Here is a tiny trained network, its code and every weight. The questions are about switching its units off for an input and a target symbol, where a switched-off unit gives its printed mean instead of its output.

import numpy as np


def w(rows, s, z=0):
    codes = np.array(rows[::2]) - 128.0
    scale = np.full(codes.shape[1], s)
    scale[-1] = z or s
    return codes * scale


def f(y):
    return np.maximum(y, 0)


def softmax(a):
    e = np.exp(a - a.max(-1, keepdims=True))
    return e / e.sum(-1, keepdims=True)


def log_softmax(a):
    a = a - a.max(-1, keepdims=True)
    return a - np.log(np.exp(a).sum(-1, keepdims=True))


def net(x, mask):
    ids = ['ΘΞβεηπτω'.index(c) for c in x.split()]
    T = len(ids)
    res = E[ids] + P[:T]
    u = 0
    for l in range(2):
        r = res
        for j in range(2):
            rows = slice(2 * j, 2 * j + 2)
            q, k, v = (r @ M[l][rows].T for M in (Q, K, V))
            z = softmax(np.where(np.tri(T) > 0, q @ k.T / 2**0.5, -1e9)) @ v
            o = O[l][rows]
            res = res + np.where(mask[u + j], z, o[:, -1]) @ o[:, :-1]
        u += 2
        y = f(res @ A[l][:, :-1].T + A[l][:, -1])
        res = res + np.where(mask[u : u + 16], y, B[l][:, -1]) @ B[l][:, :-1]
        u += 16
    return log_softmax(res[-1] @ U[:, :-1].T + U[:, -1])


Q, K, V, O, A, B = {}, {}, {}, {}, {}, {}
E = w([
[180,144,68],'Θ',
[166,139,45],'Ξ',
[145,121,114],'β',
[5,107,162],'ε',
[160,122,137],'η',
[117,119,185],'π',
[31,97,179],'τ',
[130,158,50],'ω',
],0.011)
P = w([
[122,33,23],'0',
[95,173,98],'1',
[222,132,123],'2',
[140,84,185],'3',
[59,203,89],'4',
[248,158,146],'5',
[153,95,220],'6',
[39,195,97],'7',
],0.016)
Q[0] = w([
[36,1,34],'L0H0',
[142,199,208],'L0H0',
[164,91,203],'L0H1',
[50,135,38],'L0H1',
],0.0085)
K[0] = w([
[64,7,152],'L0H0',
[170,219,196],'L0H0',
[137,174,161],'L0H1',
[131,45,93],'L0H1',
],0.015)
V[0] = w([
[87,222,78],'L0H0',
[148,191,129],'L0H0',
[105,174,66],'L0H1',
[238,97,254],'L0H1',
],0.0066)
O[0] = w([
[112,139,158,125],'L0H0',
[77,131,24,114],'L0H0',
[165,253,208,171],'L0H1',
[133,13,117,3],'L0H1',
],0.0072,0.0064)
A[0] = w([
[70,170,122,180],'L0N0',
[175,116,96,38],'L0N1',
[83,113,238,79],'L0N2',
[109,137,104,221],'L0N3',
[109,167,191,164],'L0N4',
[184,23,39,149],'L0N5',
[214,121,111,93],'L0N6',
[87,113,179,83],'L0N7',
[82,20,72,154],'L0N8',
[131,105,70,255],'L0N9',
[97,255,73,147],'L0N10',
[62,114,145,111],'L0N11',
[171,113,226,152],'L0N12',
[151,29,50,92],'L0N13',
[104,118,93,229],'L0N14',
[86,151,88,193],'L0N15',
],0.012,0.0061)
B[0] = w([
[137,56,94,186],'L0N0',
[96,222,44,135],'L0N1',
[148,180,104,155],'L0N2',
[127,64,144,169],'L0N3',
[175,159,105,180],'L0N4',
[132,226,214,150],'L0N5',
[112,255,37,153],'L0N6',
[201,164,125,140],'L0N7',
[176,200,211,139],'L0N8',
[182,96,193,162],'L0N9',
[45,109,215,250],'L0N10',
[172,97,140,144],'L0N11',
[111,126,4,164],'L0N12',
[183,164,164,137],'L0N13',
[155,58,149,158],'L0N14',
[106,93,164,175],'L0N15',
],0.0068,0.016)
Q[1] = w([
[37,148,131],'L1H0',
[40,139,161],'L1H0',
[161,162,146],'L1H1',
[2,136,130],'L1H1',
],0.009)
K[1] = w([
[104,173,249],'L1H0',
[175,124,163],'L1H0',
[61,37,22],'L1H1',
[190,29,174],'L1H1',
],0.011)
V[1] = w([
[42,135,115],'L1H0',
[69,123,204],'L1H0',
[73,249,68],'L1H1',
[68,87,149],'L1H1',
],0.012)
O[1] = w([
[210,227,113,70],'L1H0',
[2,217,31,254],'L1H0',
[86,193,217,132],'L1H1',
[70,41,33,71],'L1H1',
],0.0059,0.0064)
A[1] = w([
[112,83,46,48],'L1N0',
[12,95,148,210],'L1N1',
[119,134,182,105],'L1N2',
[191,156,111,41],'L1N3',
[154,153,146,254],'L1N4',
[121,111,75,27],'L1N5',
[150,2,156,99],'L1N6',
[131,160,167,128],'L1N7',
[212,111,175,18],'L1N8',
[114,115,104,117],'L1N9',
[114,109,118,77],'L1N10',
[142,72,98,116],'L1N11',
[114,81,127,139],'L1N12',
[183,75,149,124],'L1N13',
[91,93,125,163],'L1N14',
[134,93,179,75],'L1N15',
],0.017,0.0088)
B[1] = w([
[67,73,150,142],'L1N0',
[191,123,126,252],'L1N1',
[23,140,155,165],'L1N2',
[170,80,163,141],'L1N3',
[103,53,72,182],'L1N4',
[98,129,120,132],'L1N5',
[140,224,1,148],'L1N6',
[102,95,166,173],'L1N7',
[128,242,70,151],'L1N8',
[159,125,131,137],'L1N9',
[58,83,128,133],'L1N10',
[118,128,226,135],'L1N11',
[141,211,183,143],'L1N12',
[187,107,151,141],'L1N13',
[177,75,129,165],'L1N14',
[153,251,170,144],'L1N15',
],0.0078,0.026)
U = w([
[70,91,197,121],'Θ',
[9,170,137,21],'Ξ',
[177,154,205,3],'β',
[90,111,46,238],'ε',
[178,169,153,138],'η',
[245,124,97,169],'π',
[147,45,154,236],'τ',
[92,218,27,97],'ω',
],0.012,0.0047)

Each question gives the input, a string of symbols that net reads in full, and the target symbol t.
The units are the heads (2 rows each of Q, K, V and O) and the neurons (one row each of A and B). Each row of codes is followed by its name. A weight is (code - 128) times the scale printed after its matrix; where a second scale follows, it is the last column's (O, A, B and U).
mask holds one flag per unit, layer by layer, with each layer's heads first. A switched-off unit (its flag False) gives its mean, the last column of its rows in O or B, instead of its output. The means were averaged over made-up inputs and are rounded, as every weight is.
A unit's drop is (log p(t) with every unit on - log p(t) with that unit switched off) / (log p(t) with every unit on - log p(t) with every unit switched off).
The circuit of an input: a set's keep is (log p(t) with only the set's units on - log p(t) with every unit switched off) / (log p(t) with every unit on - log p(t) with every unit switched off). Starting from the 12 units with the biggest drops (on a tie, the unit counted first), units are removed one at a time, each time the one whose removal leaves the highest keep (on an exact tie, the one counted first), for as long as the keep stays at least 0.8.
units of the circuit, in order: the units of the circuit, biggest drop first
top k neurons in layer l: the k neurons of layer l with the biggest drops, biggest first
heads that matter: for each layer, one digit per head in row order, 1 if its drop is at least 0.15 and else 0, layers parted by /
input τ ε τ, target ε: units of the circuit, in order	[L0N14, L1H1]
input τ π Ξ π ω, target τ: heads that matter	00 / 11
input Θ Ξ π ε τ Θ ω, target Ξ: units of the circuit, in order	[L0N10, L1N1, L1N14]
input η β ε π π, target η: top neuron in layer 0	[L0N10]
input β ω ω ε τ π ω τ, target β: units of the circuit, in order	[L0N10, L1N1, L1N4]
input τ Θ τ Θ, target π: top 3 neurons in layer 0	[L0N10, L0N12, L0N15]
input Θ ω Θ β τ ε π η, target Θ: top 4 neurons in layer 0	[L0N0, L0N5, L0N9, L0N10]
input ω ω Ξ β ε, target ω: heads that matter	01 / 11
input τ ω ε β π Θ ε, target Ξ: top 4 neurons in layer 1	[L1N1, L1N14, L1N2, L1N8]
input Θ ε ω Θ ε π, target π: units of the circuit, in order	[L0N10, L0N12]
input ε τ ε ε ω, target ε: top 2 neurons in layer 0	[L0N0, L0N6]
input Θ ω τ Ξ Θ τ ω β, target Θ: heads that matter	01 / 00
input β ε π β, target ω: units of the circuit, in order	[L0N10, L1H0, L1N6, L1N8]
input τ τ ω Θ τ Ξ, target ω: units of the circuit, in order	[L0N6]
input π Ξ β ω β, target π: top 2 neurons in layer 1	[L1N1, L1N6]
input η ω ε Ξ β β τ Θ, target η: heads that matter	00 / 10
input τ η Θ τ, target Ξ: top 2 neurons in layer 1	[L1N1, L1N2]
input β Θ Θ Θ ω Θ η η, target β: heads that matter	10 / 10
input ε β β τ τ, target ε: heads that matter	01 / 11
input τ ω η τ, target η: heads that matter	00 / 11
input Ξ ω Θ, target ω: heads that matter	10 / 00
input τ ω Θ η ε Θ Ξ, target Ξ: heads that matter	00 / 01
input β τ ω, target ω: units of the circuit, in order	[L0N6]
input η Θ β τ η, target η: top 3 neurons in layer 1	[L1N1, L1N6, L1N15]
input ω η τ ω Ξ Θ, target ω: heads that matter	10 / 01
input ε Θ β ω τ ω Θ Θ, target ε: top 2 neurons in layer 0	[L0N10, L0N0]
input Ξ π τ, target π: units of the circuit, in order	[L0N10]
